Below is a small trained network, with its code and all its weights. Each question gives an input and a target symbol and asks what happens when units are switched off, that is, made to give their printed mean instead of their output.

import numpy as np


def w(rows, s, z=0):
    codes = np.array(rows[::2]) - 128.0
    scale = np.full(codes.shape[1], s)
    scale[-1] = z or s
    return codes * scale


def f(y):
    return y / 2 * (1 + np.tanh(0.7978845608 * (y + 0.044715 * y**3)))


def softmax(a):
    e = np.exp(a - a.max(-1, keepdims=True))
    return e / e.sum(-1, keepdims=True)


def log_softmax(a):
    a = a - a.max(-1, keepdims=True)
    return a - np.log(np.exp(a).sum(-1, keepdims=True))


def net(x, mask):
    ids = ['αβγδεηλμπστφψω'.index(c) for c in x.split()]
    T = len(ids)
    res = E[ids] + P[:T]
    r = res
    for j in range(2):
        rows = slice(2 * j, 2 * j + 2)
        q, k, v = (r @ M[0][rows].T for M in (Q, K, V))
        z = softmax(np.where(np.tri(T) > 0, q @ k.T / 2**0.5, -1e9)) @ v
        o = O[0][rows]
        res = res + np.where(mask[j], z, o[:, -1]) @ o[:, :-1]
    y = f(res @ A[0][:, :-1].T + A[0][:, -1])
    res = res + np.where(mask[2:14], y, B[0][:, -1]) @ B[0][:, :-1]
    return log_softmax(res[-1] @ U[:, :-1].T + U[:, -1])


Q, K, V, O, A, B = {}, {}, {}, {}, {}, {}
E = w([
[114,84,63,176,80],'α',
[40,184,178,229,120],'β',
[145,159,87,138,118],'γ',
[73,237,74,146,154],'δ',
[114,97,190,148,77],'ε',
[56,51,227,120,87],'η',
[24,168,70,125,131],'λ',
[115,217,201,182,140],'μ',
[136,118,27,101,114],'π',
[124,95,101,123,120],'σ',
[126,122,166,39,108],'τ',
[150,250,116,100,175],'φ',
[129,117,86,112,119],'ψ',
[104,119,108,150,146],'ω',
],0.016)
P = w([
[136,110,116,148,145],'0',
[81,141,108,90,240],'1',
[135,142,130,129,88],'2',
[43,148,81,109,200],'3',
[137,166,142,129,45],'4',
[22,155,74,93,205],'5',
[142,193,149,137,4],'6',
[17,128,40,123,191],'7',
[151,224,170,127,20],'8',
],0.015)
Q[0] = w([
[189,150,192,159,145],'H1',
[35,149,144,94,156],'H1',
[12,161,131,97,168],'H2',
[254,64,155,94,183],'H2',
],0.012)
K[0] = w([
[116,55,71,147,199],'H1',
[184,112,111,140,63],'H1',
[182,159,105,144,7],'H2',
[179,36,118,158,226],'H2',
],0.012)
V[0] = w([
[145,159,42,147,168],'H1',
[97,2,60,50,120],'H1',
[24,51,210,218,113],'H2',
[59,103,16,232,72],'H2',
],0.0099)
O[0] = w([
[105,175,40,180,70,143],'H1',
[120,49,92,143,114,79],'H1',
[80,80,250,106,119,173],'H2',
[65,119,103,84,120,253],'H2',
],0.014,0.0049)
A[0] = w([
[68,161,104,110,166,25],'N1',
[122,185,178,90,123,87],'N2',
[254,84,141,91,44,237],'N3',
[134,107,62,44,184,254],'N4',
[128,148,114,101,231,92],'N5',
[31,58,160,92,148,182],'N6',
[70,98,137,192,49,179],'N7',
[142,80,183,112,160,108],'N8',
[129,103,87,80,193,174],'N9',
[105,93,129,210,215,241],'N10',
[148,56,143,125,92,72],'N11',
[169,22,61,186,56,188],'N12',
],0.0098,0.0046)
B[0] = w([
[124,62,18,112,122,178],'N1',
[92,68,98,189,153,172],'N2',
[141,78,88,26,1,162],'N3',
[87,133,188,254,64,195],'N4',
[183,136,173,73,174,165],'N5',
[196,145,63,84,175,250],'N6',
[144,176,152,84,180,204],'N7',
[183,150,127,182,119,155],'N8',
[131,145,118,168,43,166],'N9',
[193,139,168,146,5,155],'N10',
[182,164,115,152,218,139],'N11',
[140,70,176,134,187,178],'N12',
],0.0074,0.017)
U = w([
[88,178,89,144,120,97],'α',
[67,79,106,210,127,59],'β',
[211,100,119,126,190,109],'γ',
[88,10,102,93,254,73],'δ',
[27,58,56,45,140,92],'ε',
[107,85,106,176,134,146],'η',
[160,43,111,53,47,203],'λ',
[109,88,82,126,163,97],'μ',
[43,214,203,72,203,146],'π',
[141,114,92,105,154,201],'σ',
[156,192,250,206,59,255],'τ',
[94,138,90,162,149,47],'φ',
[197,117,151,70,171,159],'ψ',
[242,186,64,119,122,54],'ω',
],0.0067,0.0057)

Each question gives the input, a string of symbols that net reads in full, and the target symbol t.
The units are the heads (2 rows each of Q, K, V and O) and the neurons (one row each of A and B). Each row of codes is followed by its name. A weight is (code - 128) times the scale printed after its matrix; where a second scale follows, it is the last column's (O, A, B and U).
mask holds one flag per unit, heads first, then neurons. A switched-off unit (its flag False) gives its mean, the last column of its rows in O or B, instead of its output. The means were averaged over made-up inputs and are rounded, as every weight is.
A unit's drop is (log p(t) with every unit on - log p(t) with that unit switched off) / (log p(t) with every unit on - log p(t) with every unit switched off).
The circuit of an input: a set's keep is (log p(t) with only the set's units on - log p(t) with every unit switched off) / (log p(t) with every unit on - log p(t) with every unit switched off). Starting from the 12 units with the biggest drops (on a tie, the unit counted first), units are removed one at a time, each time the one whose removal leaves the highest keep (on an exact tie, the one counted first), for as long as the keep stays at least 0.8.
circuit, biggest first: the units of the circuit, biggest drop first
k most important neurons: the k neurons with the biggest drops, biggest first
heads that matter: for each layer, one digit per head in row order, 1 if its drop is at least 0.15 and else 0, layers parted by /
input ε γ τ τ τ η, target τ: 2 most important neurons	[N10, N1]
input α τ μ ω, target π: circuit, biggest first	[H1]
input ω μ μ φ η ε, target γ: 3 most important neurons	[N6, N8, N2]
input α η σ φ α ε μ π, target π: heads that matter	10
input φ α δ τ α λ π τ, target β: circuit, biggest first	[N4, H2, N6]
input λ σ λ ε β ε, target δ: 3 most important neurons	[N2, N6, N1]
input ε ε μ β α α μ ψ, target π: heads that matter	10
input α ε β φ, target ε: circuit, biggest first	[H2, N1]
input τ α β, target π: circuit, biggest first	[N7, H2]
input φ α φ τ τ τ β, target π: circuit, biggest first	[H2, N7]
input τ π α α δ, target α: circuit, biggest first	[H2, N6, N12]
input ε ε α γ ω β α, target π: heads that matter	01
input α μ ω φ δ, target α: circuit, biggest first	[H2, N6, H1]
input λ β α σ σ, target π: 2 most important neurons	[N1, N7]
input ψ β ε α α ω, target ε: most important neuron	[N1]
input μ ψ α ψ δ β ε ψ, target ψ: 2 most important neurons	[N6, N5]
input α λ ε τ, target ψ: 3 most important neurons	[N6, N8, N5]
input α τ α α φ μ τ π, target τ: 2 most important neurons	[N4, N6]
input π α γ ω α σ μ α, target π: heads that matter	10
input α φ σ, target ω: circuit, biggest first	[H2]
input φ α α α β α η, target ψ: heads that matter	01
input σ φ α, target ω: heads that matter	11
